Below are the code and all the weights of a small trained network. Each question names an input and a class and asks about switching units off, where a switched-off unit gives its printed mean instead of its output.

import numpy as np


def w(rows, s, z=0):
    codes = np.array(rows[::2]) - 128.0
    scale = np.full(codes.shape[1], s)
    scale[-1] = z or s
    return codes * scale


def norm(h):
    return h / np.sqrt((h * h).mean(-1, keepdims=True) + 1e-5)


def f(y):
    return y / 2 * (1 + np.tanh(0.7978845608 * (y + 0.044715 * y**3)))


def log_softmax(a):
    a = a - a.max(-1, keepdims=True)
    return a - np.log(np.exp(a).sum(-1, keepdims=True))


def net(x, mask):
    res = np.array(x, float).reshape(1, 8) / 4 @ E
    u = 0
    for l in range(4):
        y = f(norm(res) @ A[l][:, :-1].T + A[l][:, -1])
        res = res + np.where(mask[u : u + 3], y, B[l][:, -1]) @ B[l][:, :-1]
        u += 3
    return log_softmax(norm(res)[-1] @ U[:, :-1].T + U[:, -1])


A, B = {}, {}
E = w([
[43,91,106,80,131,100],'x0',
[147,60,86,206,9,51],'x1',
[87,104,124,80,128,169],'x2',
[216,86,138,127,56,167],'x3',
[134,254,157,81,94,127],'x4',
[208,117,38,75,119,62],'x5',
[117,129,130,28,102,221],'x6',
[137,92,166,78,134,32],'x7',
],0.0071)
A[0] = w([
[143,185,136,229,124,158,3],'L0N0',
[254,157,121,112,153,138,18],'L0N1',
[142,149,190,167,86,144,40],'L0N2',
],0.0089,0.0015)
B[0] = w([
[72,141,106,35,254,149,227],'L0N0',
[164,48,22,189,76,56,252],'L0N1',
[105,194,147,142,62,147,178],'L0N2',
],0.0094,0.0021)
A[1] = w([
[112,105,126,7,129,112,135],'L1N0',
[69,147,133,178,161,85,65],'L1N1',
[92,108,172,140,157,84,2],'L1N2',
],0.012,0.0025)
B[1] = w([
[153,252,69,124,166,156,254],'L1N0',
[135,119,99,97,155,85,215],'L1N1',
[137,158,153,111,117,86,163],'L1N2',
],0.016,0.0036)
A[2] = w([
[82,115,248,110,171,71,89],'L2N0',
[59,224,211,103,56,138,2],'L2N1',
[142,54,92,234,5,4,14],'L2N2',
],0.0043,0.0027)
B[2] = w([
[70,90,254,107,58,138,127],'L2N0',
[36,236,179,146,106,173,126],'L2N1',
[155,178,146,82,66,148,250],'L2N2',
],0.014,0.0023)
A[3] = w([
[97,52,104,129,68,75,154],'L3N0',
[120,74,68,117,70,255,102],'L3N1',
[26,193,159,113,176,195,5],'L3N2',
],0.0067,0.0018)
B[3] = w([
[194,173,149,164,76,72,197],'L3N0',
[192,32,197,45,168,69,208],'L3N1',
[207,142,2,206,87,133,252],'L3N2',
],0.009,0.0032)
U = w([
[75,147,118,98,217,50,185],'0',
[121,247,61,113,164,186,156],'1',
[66,145,198,127,107,116,80],'2',
[92,40,145,107,98,151,1],'3',
[115,66,118,167,175,206,86],'4',
[228,102,95,153,72,68,183],'5',
],0.015,0.0093)

Each question gives the input, the list of numbers given to net, and the class t.
The units are the neurons (one row each of A and B). Each row of codes is followed by its name. A weight is (code - 128) times the scale printed after its matrix; where a second scale follows, it is the last column's (A, B and U).
mask holds one flag per neuron, layer by layer. A switched-off neuron (its flag False) gives its mean, the last column of its row in B, instead of its output. The means were averaged over made-up inputs and are rounded, as every weight is.
A unit's drop is (log p(t) with every unit on - log p(t) with that unit switched off) / (log p(t) with every unit on - log p(t) with every unit switched off).
The circuit of an input: a set's keep is (log p(t) with only the set's units on - log p(t) with every unit switched off) / (log p(t) with every unit on - log p(t) with every unit switched off). Starting from all 12 units, units are removed one at a time, each time the one whose removal leaves the highest keep (on an exact tie, the one counted first), for as long as the keep stays at least 0.8.
units of the circuit, in order: the units of the circuit, biggest drop first
most important unit: the unit with the biggest drop
k most important neurons: the k neurons with the biggest drops, biggest first
k most important neurons of layer l: the k neurons of layer l with the biggest drops, biggest first
drop when u is switched off: that unit's drop, to one decimal
input [-6,-2,3,-3,-2,7,7,-5], class 5: units of the circuit, in order -> [L0N1 L3N1]
input [-2,1,6,3,-7,2,5,-6], class 3: units of the circuit, in order -> [L3N2 L1N0]
input [-7,5,-1,-2,-6,-5,-5,0], class 0: most important unit -> L0N0
input [-7,8,2,6,3,-6,-2,-5], class 1: 3 most important neurons -> [L0N2 L0N0 L2N1]
input [-4,8,3,-8,1,-8,-5,-2], class 0: 2 most important neurons -> [L1N1 L0N0]
input [4,-3,5,-5,-2,3,-4,-8], class 0: units of the circuit, in order -> [L1N0 L1N1]
input [1,-2,3,-6,-1,2,-3,-5], class 0: 2 most important neurons -> [L1N1 L1N0]
input [-7,-7,4,5,6,8,5,-3], class 5: 2 most important neurons -> [L0N1 L0N0]
input [-6,1,6,7,2,-6,4,0], class 4: 3 most important neurons -> [L1N0 L2N2 L3N0]
input [-2,2,-4,0,2,-6,-8,3], class 0: 2 most important neurons -> [L1N1 L0N0]
input [-8,-7,-3,1,0,5,0,-1], class 5: 2 most important neurons -> [L0N1 L1N0]
input [3,5,-4,-2,1,-1,1,-4], class 0: 2 most important neurons -> [L0N0 L1N1]
input [8,0,1,-5,4,-6,2,3], class 1: 2 most important neurons -> [L1N0 L3N2]
input [-3,6,-3,-8,-8,-7,4,-1], class 0: units of the circuit, in order -> [L1N1]
input [6,-3,-6,3,-1,-7,-7,-6], class 0: 2 most important neurons -> [L1N1 L1N0]
input [-2,-4,-1,0,-5,-7,-2,4], class 2: 2 most important neurons -> [L2N0 L1N0]
input [-3,-5,7,8,7,8,-2,0], class 5: 2 most important neurons of layer 0 -> [L0N1 L0N0]
input [-3,1,1,-6,-4,2,1,-6], class 4: 2 most important neurons of layer 1 -> [L1N0 L1N2]
input [-7,2,-1,-5,-1,1,-5,-1], class 0: drop when L0N0 is switched off -> 0.7
input [-7,-6,0,-2,2,-1,-6,4], class 0: most important neuron -> [L1N0]
input [5,-6,-7,3,-7,0,3,2], class 1: drop when L3N2 is switched off -> 0.0
input [8,-3,-1,2,0,-7,1,5], class 1: drop when L1N0 is switched off -> 1.0
input [2,3,-6,-3,0,6,8,7], class 1: drop when L1N0 is switched off -> 1.1
